Below are the code and all the weights of a small trained network. Each question names an input and a target symbol and asks about switching units off, where a switched-off unit gives its printed mean instead of its output.

import numpy as np


def w(rows, s, z=0):
    codes = np.array(rows[::2]) - 128.0
    scale = np.full(codes.shape[1], s)
    scale[-1] = z or s
    return codes * scale


def f(y):
    return np.maximum(y, 0)


def softmax(a):
    e = np.exp(a - a.max(-1, keepdims=True))
    return e / e.sum(-1, keepdims=True)


def log_softmax(a):
    a = a - a.max(-1, keepdims=True)
    return a - np.log(np.exp(a).sum(-1, keepdims=True))


def net(x, mask):
    ids = ['ΓΔΛΞΣαβζητω'.index(c) for c in x.split()]
    T = len(ids)
    res = E[ids] + P[:T]
    u = 0
    for l in range(2):
        r = res
        for j in range(3):
            rows = slice(3 * j, 3 * j + 3)
            q, k, v = (r @ M[l][rows].T for M in (Q, K, V))
            z = softmax(np.where(np.tri(T) > 0, q @ k.T / 3**0.5, -1e9)) @ v
            o = O[l][rows]
            res = res + np.where(mask[u + j], z, o[:, -1]) @ o[:, :-1]
        u += 3
        y = f(res @ A[l][:, :-1].T + A[l][:, -1])
        res = res + np.where(mask[u : u + 8], y, B[l][:, -1]) @ B[l][:, :-1]
        u += 8
    return log_softmax(res[-1] @ U[:, :-1].T + U[:, -1])


Q, K, V, O, A, B = {}, {}, {}, {}, {}, {}
E = w([
[123,96,10,4,99,110,131,59],'Γ',
[161,165,168,146,122,212,151,90],'Δ',
[186,134,170,119,149,172,117,135],'Λ',
[158,79,121,49,107,110,116,92],'Ξ',
[115,79,147,103,78,113,94,49],'Σ',
[149,153,77,140,122,104,181,198],'α',
[142,132,94,4,167,120,102,94],'β',
[57,138,155,227,185,145,124,126],'ζ',
[199,182,65,109,93,57,193,104],'η',
[90,178,67,159,74,142,106,173],'τ',
[147,17,142,103,162,167,140,186],'ω',
],0.019)
P = w([
[251,55,81,170,207,189,114,172],'0',
[143,2,99,176,167,155,99,89],'1',
[135,6,123,192,158,149,122,90],'2',
[145,48,143,152,178,152,127,93],'3',
[153,140,147,116,197,167,120,177],'4',
[140,138,165,115,171,155,118,182],'5',
[110,148,179,104,145,168,137,164],'6',
[114,149,191,91,125,170,149,178],'7',
[110,183,204,84,133,168,149,201],'8',
[103,194,218,68,131,150,136,221],'9',
[67,182,218,82,90,148,152,193],'10',
[77,190,227,83,81,154,175,193],'11',
[122,175,220,59,72,126,137,238],'12',
],0.0075)
Q[0] = w([
[28,124,118,164,167,46,184,177],'L0H1',
[81,132,124,150,102,186,109,117],'L0H1',
[101,113,143,100,168,61,127,62],'L0H1',
[167,137,146,151,122,147,90,179],'L0H2',
[117,153,113,178,130,94,177,1],'L0H2',
[184,150,157,100,115,177,187,127],'L0H2',
[68,134,112,157,194,88,96,182],'L0H3',
[116,137,129,34,91,153,141,179],'L0H3',
[111,98,50,95,90,93,162,149],'L0H3',
],0.0086)
K[0] = w([
[70,67,2,162,140,137,202,101],'L0H1',
[67,121,104,130,213,220,79,137],'L0H1',
[133,96,139,123,182,91,84,46],'L0H1',
[123,112,166,102,106,115,91,179],'L0H2',
[153,131,24,186,148,53,119,60],'L0H2',
[138,176,122,26,100,91,170,158],'L0H2',
[67,122,66,231,139,108,133,144],'L0H3',
[101,125,111,9,29,158,133,174],'L0H3',
[228,85,136,146,41,102,119,112],'L0H3',
],0.0067)
V[0] = w([
[159,129,254,143,93,154,58,80],'L0H1',
[145,84,173,136,123,105,145,110],'L0H1',
[109,210,102,110,41,109,159,94],'L0H1',
[138,129,120,139,82,208,129,82],'L0H2',
[154,89,104,174,81,124,93,121],'L0H2',
[199,81,168,128,141,159,121,203],'L0H2',
[29,128,117,125,169,109,162,126],'L0H3',
[158,66,116,155,37,68,129,175],'L0H3',
[90,105,135,81,100,144,220,77],'L0H3',
],0.007)
O[0] = w([
[166,161,157,95,113,224,73,157,91],'L0H1',
[105,142,157,139,90,98,114,58,134],'L0H1',
[58,158,156,154,94,160,190,71,3],'L0H1',
[121,68,67,73,31,152,128,231,177],'L0H2',
[47,148,73,214,109,103,96,153,134],'L0H2',
[51,168,94,118,170,154,164,116,227],'L0H2',
[1,91,134,181,103,60,147,234,116],'L0H3',
[7,208,36,71,181,168,39,117,69],'L0H3',
[126,75,159,110,51,68,168,73,226],'L0H3',
],0.0058,0.0032)
A[0] = w([
[57,37,26,9,218,120,230,211,169],'L0N1',
[185,111,111,3,101,102,184,31,151],'L0N2',
[236,162,2,10,128,31,111,29,144],'L0N3',
[125,99,79,68,154,101,190,216,122],'L0N4',
[46,169,24,128,69,76,74,148,207],'L0N5',
[192,134,7,154,133,177,248,134,152],'L0N6',
[194,124,146,94,121,61,103,210,252],'L0N7',
[100,41,154,120,157,201,36,183,227],'L0N8',
],0.0054,0.0049)
B[0] = w([
[161,55,153,114,74,210,112,78,234],'L0N1',
[101,141,153,182,108,125,74,130,238],'L0N2',
[66,127,155,188,176,112,108,153,251],'L0N3',
[161,118,195,133,178,62,157,77,174],'L0N4',
[204,161,170,137,135,195,254,177,181],'L0N5',
[185,168,127,190,107,144,127,64,178],'L0N6',
[73,194,224,201,105,204,145,91,196],'L0N7',
[50,101,94,221,87,183,157,85,201],'L0N8',
],0.007,0.011)
Q[1] = w([
[115,60,72,152,141,73,66,102],'L1H1',
[155,145,141,74,115,160,113,125],'L1H1',
[105,91,100,82,157,72,110,175],'L1H1',
[186,181,192,241,56,202,198,116],'L1H2',
[128,252,181,135,123,177,187,162],'L1H2',
[201,131,120,2,44,163,117,103],'L1H2',
[165,176,138,118,124,160,89,82],'L1H3',
[174,172,212,132,66,168,171,157],'L1H3',
[141,60,112,135,58,120,129,139],'L1H3',
],0.0091)
K[1] = w([
[136,127,75,115,239,176,100,60],'L1H1',
[97,104,134,1,117,118,103,156],'L1H1',
[113,95,71,143,146,190,94,112],'L1H1',
[88,180,158,79,130,100,124,185],'L1H2',
[51,173,140,107,65,67,134,156],'L1H2',
[163,76,186,75,130,179,121,175],'L1H2',
[104,137,171,146,141,183,182,184],'L1H3',
[70,100,209,68,98,121,197,175],'L1H3',
[161,141,153,168,164,181,80,143],'L1H3',
],0.0084)
V[1] = w([
[125,130,100,170,178,148,186,111],'L1H1',
[119,12,152,95,146,190,122,106],'L1H1',
[30,177,63,120,78,141,9,100],'L1H1',
[164,133,144,100,151,109,96,52],'L1H2',
[38,118,231,118,200,109,116,146],'L1H2',
[151,171,162,99,200,193,136,153],'L1H2',
[155,114,149,64,62,144,154,118],'L1H3',
[81,93,106,140,187,161,191,143],'L1H3',
[130,83,151,135,129,170,109,77],'L1H3',
],0.011)
O[1] = w([
[122,164,151,66,138,75,129,201,208],'L1H1',
[155,19,82,99,39,146,106,128,140],'L1H1',
[63,193,54,177,112,172,171,118,70],'L1H1',
[221,193,147,143,167,58,48,19,95],'L1H2',
[158,43,39,218,180,96,157,124,156],'L1H2',
[167,112,131,141,124,167,1,187,146],'L1H2',
[198,123,130,20,137,201,97,87,102],'L1H3',
[90,143,22,120,120,37,157,171,191],'L1H3',
[114,109,59,72,232,141,93,71,250],'L1H3',
],0.0077,0.016)
A[1] = w([
[51,60,155,149,254,159,108,114,201],'L1N1',
[128,70,93,182,134,115,147,88,6],'L1N2',
[123,90,130,52,96,151,148,84,164],'L1N3',
[67,160,57,193,152,230,213,84,78],'L1N4',
[58,176,76,104,136,180,128,91,107],'L1N5',
[87,195,96,239,94,241,115,57,104],'L1N6',
[43,103,148,136,123,103,137,179,7],'L1N7',
[161,53,138,139,142,175,149,165,197],'L1N8',
],0.006,0.0023)
B[1] = w([
[125,188,163,204,123,131,222,135,251],'L1N1',
[129,121,136,66,111,123,130,44,182],'L1N2',
[56,242,190,99,163,143,86,84,171],'L1N3',
[255,97,189,55,125,183,151,154,181],'L1N4',
[238,130,95,95,113,132,205,170,150],'L1N5',
[169,221,32,128,44,103,174,160,148],'L1N6',
[220,203,199,48,129,130,148,71,177],'L1N7',
[99,67,89,147,20,128,35,153,194],'L1N8',
],0.0055,0.017)
U = w([
[83,113,177,83,109,122,155,28,53],'Γ',
[133,146,169,94,120,154,98,85,81],'Δ',
[112,142,118,175,141,165,59,138,254],'Λ',
[152,146,107,139,127,148,137,80,134],'Ξ',
[152,157,131,108,99,155,165,82,65],'Σ',
[175,91,188,61,151,66,105,138,71],'α',
[205,93,158,165,147,102,106,76,11],'β',
[119,75,130,138,109,89,170,151,246],'ζ',
[143,166,179,123,177,119,151,93,167],'η',
[87,149,162,60,86,123,140,161,165],'τ',
[124,112,40,2,233,103,114,159,120],'ω',
],0.007,0.0034)

Each question gives the input, a string of symbols that net reads in full, and the target symbol t.
The units are the heads (3 rows each of Q, K, V and O) and the neurons (one row each of A and B). Each row of codes is followed by its name. A weight is (code - 128) times the scale printed after its matrix; where a second scale follows, it is the last column's (O, A, B and U).
mask holds one flag per unit, layer by layer, with each layer's heads first. A switched-off unit (its flag False) gives its mean, the last column of its rows in O or B, instead of its output. The means were averaged over made-up inputs and are rounded, as every weight is.
A unit's drop is (log p(t) with every unit on - log p(t) with that unit switched off) / (log p(t) with every unit on - log p(t) with every unit switched off).
The circuit of an input: a set's keep is (log p(t) with only the set's units on - log p(t) with every unit switched off) / (log p(t) with every unit on - log p(t) with every unit switched off). Starting from the 12 units with the biggest drops (on a tie, the unit counted first), units are removed one at a time, each time the one whose removal leaves the highest keep (on an exact tie, the one counted first), for as long as the keep stays at least 0.8.
circuit, biggest first: the units of the circuit, biggest drop first
most important unit: the unit with the biggest drop
top k neurons: the k neurons with the biggest drops, biggest first
k most important neurons of layer l: the k neurons of layer l with the biggest drops, biggest first
which heads matter: for each layer, one digit per head in row order, 1 if its drop is at least 0.15 and else 0, layers parted by /
input ζ τ η ζ η η α, target η: circuit, biggest first	L1H1, L0H2, L0N6, L0N1
input η Ξ Ξ Γ, target η: most important neuron of layer 1	L1N8
input β ζ ω α, target ω: circuit, biggest first	L1H3, L0N2, L0N1
input Λ ω Γ Γ Ξ ω Δ Γ Λ, target Λ: which heads matter	100 / 110
input α ζ Δ η τ α, target τ: which heads matter	000 / 011
input ζ Δ ζ Δ Ξ ω β τ, target ω: top 3 neurons	L0N2, L1N1, L0N3
input ζ Ξ β Λ ζ ζ Γ Σ, target ζ: circuit, biggest first	L1H3, L0H3
input Γ Γ Ξ ζ, target ζ: which heads matter	001 / 010
input β Σ α Λ Δ Σ τ ζ ζ Σ Λ, target ζ: circuit, biggest first	L0H3, L1H2, L1H3
input ζ Γ Ξ β Γ α Γ ζ Ξ τ ζ Δ, target τ: circuit, biggest first	L1H2, L0N3, L0N5
input β ω Γ Λ β ω Σ Δ, target ω: circuit, biggest first	L1H3, L0N1, L0N7
input Δ Δ Γ α, target α: circuit, biggest first	L1H1, L0N4, L0N8, L0N2
input ζ Γ ω β, target ζ: circuit, biggest first	L1H3, L0H3, L1H1
input ζ ζ Λ Γ, target ζ: most important unit	L1H3
input Λ η ζ Δ β Γ ζ Λ τ, target τ: 2 most important neurons of layer 0	L0N3, L0N5
input Ξ ζ Γ Λ Λ Δ α β Γ ζ Γ τ Λ, target τ: top 2 neurons	L0N1, L0N5
input α Σ α ζ Γ ω Γ η ζ Δ τ Δ, target τ: circuit, biggest first	L1H2, L0N5, L0N3
input Ξ Ξ β, target Ξ: 3 most important neurons of layer 0	L0N3, L0N2, L0N5
input Σ η Λ, target η: top 3 neurons	L0N8, L0N1, L1N8
input Λ ω Λ Γ, target Λ: which heads matter	101 / 010
input Ξ Γ Γ Δ ω ζ ζ ζ β ζ, target ζ: circuit, biggest first	L1H2, L0H3
input Λ Δ Ξ Λ β Γ ω ω Γ α, target ω: circuit, biggest first	L1H3, L0N1
input Σ ζ ω η, target η: top neuron	L0N3
input ω τ Λ α, target τ: which heads matter	001 / 010
input Γ β η Γ Λ, target η: which heads matter	010 / 110
input α Λ ζ α Λ, target ζ: 3 most important neurons of layer 0	L0N1, L0N6, L0N8
input Γ Γ Σ ζ β ζ Γ, target ζ: top neuron	L0N5
input ζ ζ Ξ Γ Γ Γ Δ Γ Γ Γ α Γ Γ, target Γ: top 3 neurons	L1N3, L0N1, L1N4
input Γ Σ η ω Λ τ Γ η, target η: which heads matter	000 / 100
